Below are the code and all the weights of a small trained network. Each question names an input and a target symbol and asks about switching units off, where a switched-off unit gives its printed mean instead of its output.

import numpy as np


def w(rows, s, z=0):
    codes = np.array(rows[::2]) - 128.0
    scale = np.full(codes.shape[1], s)
    scale[-1] = z or s
    return codes * scale


def f(y):
    return np.maximum(y, 0)


def softmax(a):
    e = np.exp(a - a.max(-1, keepdims=True))
    return e / e.sum(-1, keepdims=True)


def log_softmax(a):
    a = a - a.max(-1, keepdims=True)
    return a - np.log(np.exp(a).sum(-1, keepdims=True))


def net(x, mask):
    ids = ['ΘΛΞΣΨαβγεζημφ'.index(c) for c in x.split()]
    T = len(ids)
    res = E[ids] + P[:T]
    u = 0
    for l in range(3):
        r = res
        for j in range(3):
            rows = slice(3 * j, 3 * j + 3)
            q, k, v = (r @ M[l][rows].T for M in (Q, K, V))
            z = softmax(np.where(np.tri(T) > 0, q @ k.T / 3**0.5, -1e9)) @ v
            o = O[l][rows]
            res = res + np.where(mask[u + j], z, o[:, -1]) @ o[:, :-1]
        u += 3
        y = f(res @ A[l][:, :-1].T + A[l][:, -1])
        res = res + np.where(mask[u : u + 4], y, B[l][:, -1]) @ B[l][:, :-1]
        u += 4
    return log_softmax(res[-1] @ U[:, :-1].T + U[:, -1])


Q, K, V, O, A, B = {}, {}, {}, {}, {}, {}
E = w([
[188,114,145,115,116],'Θ',
[115,63,46,171,64],'Λ',
[71,64,130,54,139],'Ξ',
[160,148,125,118,131],'Σ',
[158,151,124,115,129],'Ψ',
[145,175,109,216,126],'α',
[180,56,161,156,120],'β',
[48,198,127,135,218],'γ',
[81,115,186,121,110],'ε',
[114,115,158,73,194],'ζ',
[163,174,126,59,164],'η',
[124,198,137,109,68],'μ',
[150,185,101,32,8],'φ',
],0.016)
P = w([
[68,89,104,160,159],'0',
[87,105,124,145,157],'1',
[107,124,140,129,150],'2',
[123,140,166,128,150],'3',
[143,155,182,110,145],'4',
[166,172,199,96,137],'5',
[184,190,215,82,134],'6',
[203,199,231,64,124],'7',
[212,213,253,56,125],'8',
],0.0058)
Q[0] = w([
[222,204,104,141,9],'0.h0',
[164,58,207,225,112],'0.h0',
[69,14,1,99,103],'0.h0',
[101,44,136,87,142],'0.h1',
[72,137,48,83,89],'0.h1',
[147,223,241,41,197],'0.h1',
[71,165,169,182,99],'0.h2',
[112,54,116,178,172],'0.h2',
[145,176,2,147,48],'0.h2',
],0.033)
K[0] = w([
[252,129,111,119,48],'0.h0',
[123,69,187,234,99],'0.h0',
[94,37,12,107,122],'0.h0',
[139,67,142,123,143],'0.h1',
[83,112,84,70,114],'0.h1',
[131,173,236,53,126],'0.h1',
[78,68,153,180,89],'0.h2',
[80,101,95,132,185],'0.h2',
[114,161,49,68,39],'0.h2',
],0.036)
V[0] = w([
[240,67,40,70,173],'0.h0',
[215,51,73,106,198],'0.h0',
[171,214,21,34,50],'0.h0',
[254,220,111,105,38],'0.h1',
[80,41,147,166,115],'0.h1',
[4,157,177,139,186],'0.h1',
[179,100,131,112,140],'0.h2',
[93,149,116,128,121],'0.h2',
[182,75,136,89,151],'0.h2',
],0.0043)
O[0] = w([
[202,137,97,160,209,5],'0.h0',
[195,126,96,111,173,25],'0.h0',
[106,136,152,252,186,82],'0.h0',
[3,89,206,228,165,112],'0.h1',
[204,144,70,138,112,151],'0.h1',
[189,197,129,39,68,199],'0.h1',
[110,157,116,113,145,128],'0.h2',
[139,111,138,133,120,125],'0.h2',
[97,169,113,95,159,143],'0.h2',
],0.0046,0.0015)
A[0] = w([
[78,110,132,127,155,12],'0.n0',
[130,122,101,148,137,15],'0.n1',
[142,133,110,124,107,2],'0.n2',
[107,144,136,246,191,23],'0.n3',
],0.012,0.0052)
B[0] = w([
[145,206,125,160,20,136],'0.n0',
[55,151,254,65,109,133],'0.n1',
[207,155,168,160,163,128],'0.n2',
[254,247,10,140,23,246],'0.n3',
],0.0056,0.0014)
Q[1] = w([
[164,132,139,146,154],'1.h0',
[141,213,133,153,92],'1.h0',
[202,158,74,99,121],'1.h0',
[38,130,179,135,124],'1.h1',
[81,213,125,10,60],'1.h1',
[104,105,100,187,164],'1.h1',
[152,117,102,255,131],'1.h2',
[58,94,140,52,162],'1.h2',
[143,155,148,56,137],'1.h2',
],0.012)
K[1] = w([
[115,180,125,180,151],'1.h0',
[188,144,166,105,115],'1.h0',
[138,147,128,123,107],'1.h0',
[186,142,101,62,52],'1.h1',
[221,114,157,110,117],'1.h1',
[78,170,152,162,106],'1.h1',
[34,143,90,170,106],'1.h2',
[254,123,169,116,146],'1.h2',
[177,113,101,85,175],'1.h2',
],0.015)
V[1] = w([
[124,38,180,114,161],'1.h0',
[127,62,95,224,153],'1.h0',
[139,114,153,114,169],'1.h0',
[98,115,141,112,169],'1.h1',
[98,192,113,151,237],'1.h1',
[200,132,119,104,7],'1.h1',
[151,129,99,121,101],'1.h2',
[130,119,85,109,148],'1.h2',
[159,202,157,159,122],'1.h2',
],0.0018)
O[1] = w([
[135,141,166,203,150,78],'1.h0',
[152,104,76,166,95,1],'1.h0',
[75,135,170,155,162,94],'1.h0',
[106,99,129,125,133,117],'1.h1',
[109,4,124,124,86,20],'1.h1',
[200,183,141,121,124,239],'1.h1',
[108,141,118,133,128,143],'1.h2',
[147,108,166,131,137,124],'1.h2',
[145,127,105,51,142,111],'1.h2',
],0.0017,0.00068)
A[1] = w([
[111,115,119,186,137,199],'1.n0',
[197,1,195,167,167,3],'1.n1',
[27,188,90,135,195,83],'1.n2',
[168,196,148,146,92,40],'1.n3',
],0.0091,0.0039)
B[1] = w([
[104,96,167,162,139,252],'1.n0',
[254,192,136,9,22,225],'1.n1',
[233,177,79,44,96,210],'1.n2',
[155,152,140,157,161,240],'1.n3',
],0.0092,0.0019)
Q[2] = w([
[174,94,131,47,173],'2.h0',
[80,18,149,94,79],'2.h0',
[142,101,72,179,187],'2.h0',
[103,4,114,146,97],'2.h1',
[65,130,70,136,56],'2.h1',
[46,131,109,32,101],'2.h1',
[126,131,165,110,215],'2.h2',
[100,49,76,205,141],'2.h2',
[144,50,129,75,76],'2.h2',
],0.029)
K[2] = w([
[184,81,151,70,145],'2.h0',
[138,57,59,111,41],'2.h0',
[133,143,57,176,210],'2.h0',
[137,45,16,109,99],'2.h1',
[54,117,96,172,66],'2.h1',
[50,196,83,83,81],'2.h1',
[161,138,135,101,185],'2.h2',
[138,93,4,186,143],'2.h2',
[158,55,106,73,77],'2.h2',
],0.03)
V[2] = w([
[28,178,156,151,7],'2.h0',
[112,198,77,53,77],'2.h0',
[199,171,65,177,49],'2.h0',
[126,29,159,188,121],'2.h1',
[144,151,125,106,109],'2.h1',
[173,125,142,109,67],'2.h1',
[161,36,227,184,114],'2.h2',
[88,63,175,143,116],'2.h2',
[133,145,98,197,182],'2.h2',
],0.011)
O[2] = w([
[113,159,102,70,2,146],'2.h0',
[175,168,184,80,108,233],'2.h0',
[210,75,126,158,95,230],'2.h0',
[181,185,108,53,105,3],'2.h1',
[109,102,150,139,134,190],'2.h1',
[100,93,182,103,134,218],'2.h1',
[186,87,46,131,117,140],'2.h2',
[165,59,94,126,146,104],'2.h2',
[51,129,94,142,121,13],'2.h2',
],0.011,0.0073)
A[2] = w([
[111,191,91,57,236,22],'2.n0',
[105,190,68,133,248,60],'2.n1',
[90,191,55,58,235,223],'2.n2',
[185,132,135,110,94,8],'2.n3',
],0.013,0.011)
B[2] = w([
[235,136,169,50,109,184],'2.n0',
[155,247,83,139,119,189],'2.n1',
[27,65,22,105,166,209],'2.n2',
[63,157,86,150,153,254],'2.n3',
],0.014,0.0077)
U = w([
[97,190,202,125,152,40],'Θ',
[147,214,126,242,103,116],'Λ',
[94,73,130,45,161,2],'Ξ',
[204,106,30,114,91,90],'Σ',
[131,151,128,114,141,60],'Ψ',
[48,130,106,149,158,181],'α',
[246,137,182,103,178,222],'β',
[2,40,169,152,134,172],'γ',
[138,189,151,35,51,175],'ε',
[137,206,118,86,181,82],'ζ',
[40,123,91,158,160,183],'η',
[74,133,126,148,154,173],'μ',
[77,190,139,188,177,144],'φ',
],0.0075,0.0059)

Each question gives the input, a string of symbols that net reads in full, and the target symbol t.
The units are the heads (3 rows each of Q, K, V and O) and the neurons (one row each of A and B). Each row of codes is followed by its name. A weight is (code - 128) times the scale printed after its matrix; where a second scale follows, it is the last column's (O, A, B and U).
mask holds one flag per unit, layer by layer, with each layer's heads first. A switched-off unit (its flag False) gives its mean, the last column of its rows in O or B, instead of its output. The means were averaged over made-up inputs and are rounded, as every weight is.
A unit's drop is (log p(t) with every unit on - log p(t) with that unit switched off) / (log p(t) with every unit on - log p(t) with every unit switched off).
The circuit of an input: a set's keep is (log p(t) with only the set's units on - log p(t) with every unit switched off) / (log p(t) with every unit on - log p(t) with every unit switched off). Starting from the 12 units with the biggest drops (on a tie, the unit counted first), units are removed one at a time, each time the one whose removal leaves the highest keep (on an exact tie, the one counted first), for as long as the keep stays at least 0.8.
circuit, biggest first: the units of the circuit, biggest drop first
k most important neurons: the k neurons with the biggest drops, biggest first
k most important neurons of layer l: the k neurons of layer l with the biggest drops, biggest first
input Λ α Λ γ ζ ε, target γ: circuit, biggest first => [2.h1, 1.n2]
input Θ Λ Ξ ε α Ξ Λ Λ ζ, target ζ: 4 most important neurons => [2.n1, 2.n0, 2.n2, 1.n1]
input η α γ ε Λ Ξ, target γ: circuit, biggest first => [1.n2, 2.h1]
input Λ ε Ξ φ ε Ξ γ Ξ, target γ: circuit, biggest first => [2.h1]
input γ Σ Ψ, target Θ: circuit, biggest first => [2.h2, 0.h0, 1.n2]
input ε ε ε β Λ ζ, target β: circuit, biggest first => [1.n1, 2.h0]
input η Θ γ, target φ: 4 most important neurons => [1.n2, 0.n3, 2.n1, 2.n2]
input γ Λ ε β Σ, target β: 2 most important neurons => [2.n2, 2.n3]
input ε Ξ ε, target ε: circuit, biggest first => [0.h0, 2.h0]
input Λ η Λ φ ε Λ γ ε ε, target γ: circuit, biggest first => [2.h1, 1.n2]
input ζ ε Ψ, target ζ: circuit, biggest first => [2.h0, 2.n1, 2.n0, 0.h0]
input Σ η Θ Ξ μ β Ψ, target ε: circuit, biggest first => [2.h0, 0.h1]
input Σ ε Ξ ε Ψ β μ Ψ, target ε: circuit, biggest first => [2.h0, 0.h0]
input ε μ Λ Σ, target ε: circuit, biggest first => [2.h0, 0.h1, 0.h0]
input Λ α Λ Λ Σ, target η: most important neuron => [2.n2]
input μ ε η Ξ γ, target φ: 3 most important neurons => [0.n3, 1.n2, 1.n1]
input Ψ Θ Λ Ξ Θ μ α Σ, target ε: circuit, biggest first => [2.h0, 0.h1]
input Ξ Λ Σ ε ε ε, target ε: circuit, biggest first => [2.h0, 0.h0]
input β ζ γ, target ζ: 3 most important neurons => [2.n0, 2.n1, 1.n2]
input ε β Λ β ε ε Λ Λ Σ, target η: 2 most important neurons => [1.n1, 2.n2]
input ε ε φ Ξ η ε ε φ Ψ, target Λ: circuit, biggest first => [0.n3, 0.h0, 0.h1]
input γ α η Λ Σ, target φ: 3 most important neurons => [2.n1, 1.n2, 1.n1]
input β ζ Θ β φ μ μ, target Λ: 2 most important neurons => [0.n3, 1.n3]
input α ε ε ε Θ μ γ, target ε: most important neuron => [1.n2]
input ε γ α Σ, target Θ: 2 most important neurons of layer 1 => [1.n1, 1.n2]
input Σ ε Σ Θ φ ε Σ, target Λ: 2 most important neurons of layer 1 => [1.n1, 1.n3]
input γ ε Σ, target β: 2 most important neurons => [2.n2, 1.n2]
input ε ε β ε Λ Ψ, target β: 2 most important neurons => [2.n3, 2.n2]
input ε ε ε Ψ, target β: 2 most important neurons of layer 2 => [2.n2, 2.n3]
input ε Σ Σ ζ, target ζ: most important neuron of layer 2 => [2.n1]
